Here is a tiny trained network, its code and every weight. The questions are about switching its units off for an input and a class, where a switched-off unit gives its printed mean instead of its output.

import numpy as np


def w(rows, s, z=0):
    codes = np.array(rows[::2]) - 128.0
    scale = np.full(codes.shape[1], s)
    scale[-1] = z or s
    return codes * scale


def f(y):
    return np.maximum(y, 0)


def log_softmax(a):
    a = a - a.max(-1, keepdims=True)
    return a - np.log(np.exp(a).sum(-1, keepdims=True))


def net(x, mask):
    res = np.array(x, float).reshape(1, 8) / 4 @ E
    y = f(res @ A[0][:, :-1].T + A[0][:, -1])
    res = res + np.where(mask, y, B[0][:, -1]) @ B[0][:, :-1]
    return log_softmax(res[-1] @ U[:, :-1].T + U[:, -1])


A, B = {}, {}
E = w([
[68,189,180,179,153,171,81,151],'x0',
[56,2,20,161,119,172,133,179],'x1',
[111,153,134,187,88,190,34,97],'x2',
[87,75,132,41,110,157,120,45],'x3',
[62,146,166,88,233,96,144,115],'x4',
[164,117,153,90,162,58,143,33],'x5',
[133,46,71,138,195,47,200,123],'x6',
[236,181,152,51,84,104,224,223],'x7',
],0.0084)
A[0] = w([
[77,88,119,164,105,182,100,117,137],'neuron 0',
[47,96,93,180,67,215,66,161,121],'neuron 1',
[143,196,170,113,129,121,158,210,103],'neuron 2',
[73,134,139,49,124,113,110,44,107],'neuron 3',
[77,74,86,136,202,86,134,95,143],'neuron 4',
[54,93,80,163,81,179,73,152,102],'neuron 5',
[230,105,74,85,54,85,254,137,84],'neuron 6',
[98,153,162,115,103,141,124,144,76],'neuron 7',
[196,177,129,206,83,106,58,114,4],'neuron 8',
[84,66,96,137,221,67,182,124,86],'neuron 9',
[193,84,114,103,80,83,204,146,72],'neuron 10',
[120,84,152,157,142,86,120,145,97],'neuron 11',
[133,174,157,138,94,154,55,37,153],'neuron 12',
[93,124,162,95,111,129,94,31,60],'neuron 13',
[61,82,80,167,102,189,63,159,146],'neuron 14',
[87,67,61,132,205,59,201,117,124],'neuron 15',
[112,108,106,176,99,207,98,128,124],'neuron 16',
],0.0089,0.0034)
B[0] = w([
[97,139,94,81,113,160,121,87,201],'neuron 0',
[72,137,31,124,68,254,101,132,249],'neuron 1',
[104,217,154,160,157,161,190,214,197],'neuron 2',
[112,44,152,68,212,157,128,121,191],'neuron 3',
[36,101,103,155,141,79,177,41,203],'neuron 4',
[117,140,52,102,79,213,153,78,223],'neuron 5',
[254,4,101,60,16,51,147,237,242],'neuron 6',
[101,168,171,123,153,158,120,143,151],'neuron 7',
[187,171,137,225,84,88,65,86,178],'neuron 8',
[83,90,105,186,170,63,214,98,205],'neuron 9',
[196,66,96,86,79,85,158,179,202],'neuron 10',
[123,137,100,140,118,103,169,90,148],'neuron 11',
[160,106,208,120,139,108,11,68,216],'neuron 12',
[109,37,160,80,191,138,61,115,188],'neuron 13',
[76,107,25,106,70,216,142,73,235],'neuron 14',
[71,69,81,174,174,24,204,109,218],'neuron 15',
[131,120,83,123,68,151,106,124,200],'neuron 16',
],0.0065,0.013)
U = w([
[75,124,20,123,78,242,78,96,166],'0',
[249,72,85,51,71,84,167,212,159],'1',
[193,195,181,245,98,114,22,106,5],'2',
[105,255,184,137,181,170,201,250,203],'3',
[56,82,70,168,194,48,196,86,150],'4',
[111,95,211,29,198,140,33,70,45],'5',
],0.0077,0.0017)

Each question gives the input, the list of numbers given to net, and the class t.
The units are the neurons (one row each of A and B). Each row of codes is followed by its name. A weight is (code - 128) times the scale printed after its matrix; where a second scale follows, it is the last column's (A, B and U).
mask holds one flag per neuron, in row order. A switched-off neuron (its flag False) gives its mean, the last column of its row in B, instead of its output. The means were averaged over made-up inputs and are rounded, as every weight is.
A unit's drop is (log p(t) with every unit on - log p(t) with that unit switched off) / (log p(t) with every unit on - log p(t) with every unit switched off).
The circuit of an input: a set's keep is (log p(t) with only the set's units on - log p(t) with every unit switched off) / (log p(t) with every unit on - log p(t) with every unit switched off). Starting from the 12 units with the biggest drops (on a tie, the unit counted first), units are removed one at a time, each time the one whose removal leaves the highest keep (on an exact tie, the one counted first), for as long as the keep stays at least 0.8.
circuit, biggest first: the units of the circuit, biggest drop first
k most important neurons: the k neurons with the biggest drops, biggest first
drop of u: that unit's drop, to one decimal
input [0,-6,3,-5,2,-7,-6,6], class 3: circuit, biggest first : [neuron 2]
input [5,-5,3,3,8,7,4,-6], class 5: 2 most important neurons : [neuron 13; neuron 12]
input [-4,7,-3,0,8,-4,7,7], class 4: 2 most important neurons : [neuron 15; neuron 9]
input [8,4,-8,6,3,8,-6,-4], class 5: 2 most important neurons : [neuron 13; neuron 3]
input [8,0,-4,6,6,-1,-7,-4], class 5: circuit, biggest first : [neuron 12; neuron 13]
input [-6,-4,-7,6,-1,-2,-7,-2], class 5: 2 most important neurons : [neuron 3; neuron 13]
input [0,5,-6,6,-1,0,-1,-3], class 4: 2 most important neurons : [neuron 15; neuron 9]
input [-3,5,-2,8,-3,-4,7,1], class 4: 3 most important neurons : [neuron 15; neuron 4; neuron 9]
input [0,-2,6,-8,-3,1,0,4], class 2: drop of neuron 8 : 0.2
input [3,4,-2,-5,5,0,-2,8], class 3: drop of neuron 2 : 1.0
input [2,-8,-2,-7,-5,-3,-7,7], class 3: drop of neuron 14 : 0.0
